Below are the code and all the weights of a small trained network. Each question names an input and a class and asks about switching units off, where a switched-off unit gives its printed mean instead of its output.

import numpy as np


def w(rows, s, z=0):
    codes = np.array(rows[::2]) - 128.0
    scale = np.full(codes.shape[1], s)
    scale[-1] = z or s
    return codes * scale


def f(y):
    return y / 2 * (1 + np.tanh(0.7978845608 * (y + 0.044715 * y**3)))


def log_softmax(a):
    a = a - a.max(-1, keepdims=True)
    return a - np.log(np.exp(a).sum(-1, keepdims=True))


def net(x, mask):
    res = np.array(x, float).reshape(1, 6) / 4 @ E
    y = f(res @ A[0][:, :-1].T + A[0][:, -1])
    res = res + np.where(mask, y, B[0][:, -1]) @ B[0][:, :-1]
    return log_softmax(res[-1] @ U[:, :-1].T + U[:, -1])


A, B = {}, {}
E = w([
[115,178,188,114],'x0',
[127,72,154,40],'x1',
[251,182,84,110],'x2',
[131,231,27,71],'x3',
[73,167,148,175],'x4',
[143,132,91,253],'x5',
],0.0073)
A[0] = w([
[123,131,165,110,54],'neuron 0',
[104,64,120,216,122],'neuron 1',
[97,134,160,188,140],'neuron 2',
[225,220,152,134,230],'neuron 3',
[89,120,227,122,66],'neuron 4',
[90,78,77,67,179],'neuron 5',
[185,69,148,69,108],'neuron 6',
[109,110,142,143,79],'neuron 7',
[81,112,140,196,124],'neuron 8',
[99,212,63,71,139],'neuron 9',
[89,153,79,72,91],'neuron 10',
[118,105,139,176,110],'neuron 11',
[111,73,101,132,150],'neuron 12',
[153,155,109,50,165],'neuron 13',
[26,168,159,116,196],'neuron 14',
[63,127,107,140,202],'neuron 15',
[88,90,146,113,119],'neuron 16',
[110,148,156,184,121],'neuron 17',
[90,165,151,99,163],'neuron 18',
[204,147,188,51,79],'neuron 19',
[81,104,144,195,112],'neuron 20',
[172,109,211,187,124],'neuron 21',
[142,90,109,139,185],'neuron 22',
[81,111,95,133,93],'neuron 23',
[103,175,182,141,169],'neuron 24',
[86,93,90,147,183],'neuron 25',
[74,167,178,153,181],'neuron 26',
[69,124,128,157,154],'neuron 27',
[55,125,110,100,197],'neuron 28',
[62,220,167,153,93],'neuron 29',
[176,103,108,190,137],'neuron 30',
[110,159,113,108,52],'neuron 31',
[113,105,129,235,180],'neuron 32',
[98,187,90,117,84],'neuron 33',
[63,207,165,119,177],'neuron 34',
[115,149,86,131,3],'neuron 35',
[175,127,1,110,216],'neuron 36',
[103,53,40,111,195],'neuron 37',
[239,124,142,70,194],'neuron 38',
[28,137,62,98,81],'neuron 39',
[134,112,73,179,152],'neuron 40',
[94,148,220,105,162],'neuron 41',
[124,77,94,110,170],'neuron 42',
[141,50,104,154,172],'neuron 43',
[205,150,118,122,229],'neuron 44',
[78,105,165,105,94],'neuron 45',
[66,122,84,151,87],'neuron 46',
],0.012,0.0032)
B[0] = w([
[209,145,133,83,134],'neuron 0',
[189,78,115,172,219],'neuron 1',
[212,179,121,117,184],'neuron 2',
[31,175,86,105,253],'neuron 3',
[195,112,151,108,200],'neuron 4',
[41,136,173,116,186],'neuron 5',
[79,82,59,142,196],'neuron 6',
[185,101,136,105,136],'neuron 7',
[238,131,128,139,192],'neuron 8',
[72,189,114,78,234],'neuron 9',
[92,160,140,80,175],'neuron 10',
[168,107,103,172,163],'neuron 11',
[109,72,183,207,154],'neuron 12',
[101,165,46,50,210],'neuron 13',
[214,167,217,130,208],'neuron 14',
[152,124,214,140,169],'neuron 15',
[151,80,161,139,167],'neuron 16',
[176,191,149,141,170],'neuron 17',
[198,222,175,47,167],'neuron 18',
[125,60,63,70,206],'neuron 19',
[232,111,108,146,193],'neuron 20',
[80,139,74,186,206],'neuron 21',
[94,50,122,211,155],'neuron 22',
[140,82,188,101,136],'neuron 23',
[206,236,147,117,168],'neuron 24',
[127,62,198,157,162],'neuron 25',
[228,206,165,116,184],'neuron 26',
[194,147,197,119,167],'neuron 27',
[118,145,219,132,177],'neuron 28',
[153,199,186,87,185],'neuron 29',
[120,129,97,188,193],'neuron 30',
[117,148,122,108,135],'neuron 31',
[203,128,139,199,236],'neuron 32',
[86,155,124,41,170],'neuron 33',
[169,235,216,97,194],'neuron 34',
[92,99,59,102,132],'neuron 35',
[28,172,134,210,251],'neuron 36',
[50,85,231,176,180],'neuron 37',
[37,90,43,142,231],'neuron 38',
[155,79,178,63,171],'neuron 39',
[110,70,123,174,183],'neuron 40',
[254,135,111,103,205],'neuron 41',
[47,81,160,160,155],'neuron 42',
[120,56,197,219,184],'neuron 43',
[36,132,42,158,210],'neuron 44',
[204,93,150,136,174],'neuron 45',
[172,69,182,108,149],'neuron 46',
],0.0057,0.0078)
U = w([
[92,162,60,31,95],'0',
[79,158,87,189,250],'1',
[85,44,196,131,158],'2',
[224,84,60,174,60],'3',
[176,218,172,94,88],'4',
[113,1,75,52,73],'5',
],0.0099,0.0019)

Each question gives the input, the list of numbers given to net, and the class t.
The units are the neurons (one row each of A and B). Each row of codes is followed by its name. A weight is (code - 128) times the scale printed after its matrix; where a second scale follows, it is the last column's (A, B and U).
mask holds one flag per neuron, in row order. A switched-off neuron (its flag False) gives its mean, the last column of its row in B, instead of its output. The means were averaged over made-up inputs and are rounded, as every weight is.
A unit's drop is (log p(t) with every unit on - log p(t) with that unit switched off) / (log p(t) with every unit on - log p(t) with every unit switched off).
The circuit of an input: a set's keep is (log p(t) with only the set's units on - log p(t) with every unit switched off) / (log p(t) with every unit on - log p(t) with every unit switched off). Starting from the 12 units with the biggest drops (on a tie, the unit counted first), units are removed one at a time, each time the one whose removal leaves the highest keep (on an exact tie, the one counted first), for as long as the keep stays at least 0.8.
circuit, biggest first: the units of the circuit, biggest drop first
k most important neurons: the k neurons with the biggest drops, biggest first
drop of u: that unit's drop, to one decimal
input [-3,8,6,-8,2,4], class 5: circuit, biggest first	[neuron 6; neuron 38]
input [-2,-5,-8,2,8,7], class 4: most important neuron	[neuron 29]
input [-8,2,4,-6,-3,-1], class 2: circuit, biggest first	[neuron 43; neuron 37]
input [-1,-6,8,-8,-6,4], class 1: circuit, biggest first	[neuron 3; neuron 44; neuron 21]
input [-8,-5,6,-2,0,7], class 1: 2 most important neurons	[neuron 36; neuron 3]
input [-8,7,1,-6,-3,8], class 2: 3 most important neurons	[neuron 37; neuron 43; neuron 42]
input [-7,6,5,7,5,4], class 1: 3 most important neurons	[neuron 36; neuron 37; neuron 19]
input [3,6,6,-4,7,-6], class 5: 2 most important neurons	[neuron 19; neuron 9]
input [4,-3,5,-5,7,3], class 3: 3 most important neurons	[neuron 32; neuron 9; neuron 21]
input [1,5,6,-2,-3,-7], class 5: 2 most important neurons	[neuron 19; neuron 6]
input [1,-2,-1,-6,-5,-3], class 3: drop of neuron 21	0.1
input [-2,1,8,4,-8,5], class 1: drop of neuron 36	0.3
input [-7,4,4,1,-8,-2], class 5: drop of neuron 6	0.2
input [-3,-1,8,5,6,4], class 1: circuit, biggest first	[neuron 36]
input [6,7,5,-1,-3,-6], class 0: drop of neuron 24	-0.1
input [-7,3,0,0,4,4], class 2: 2 most important neurons	[neuron 37; neuron 41]
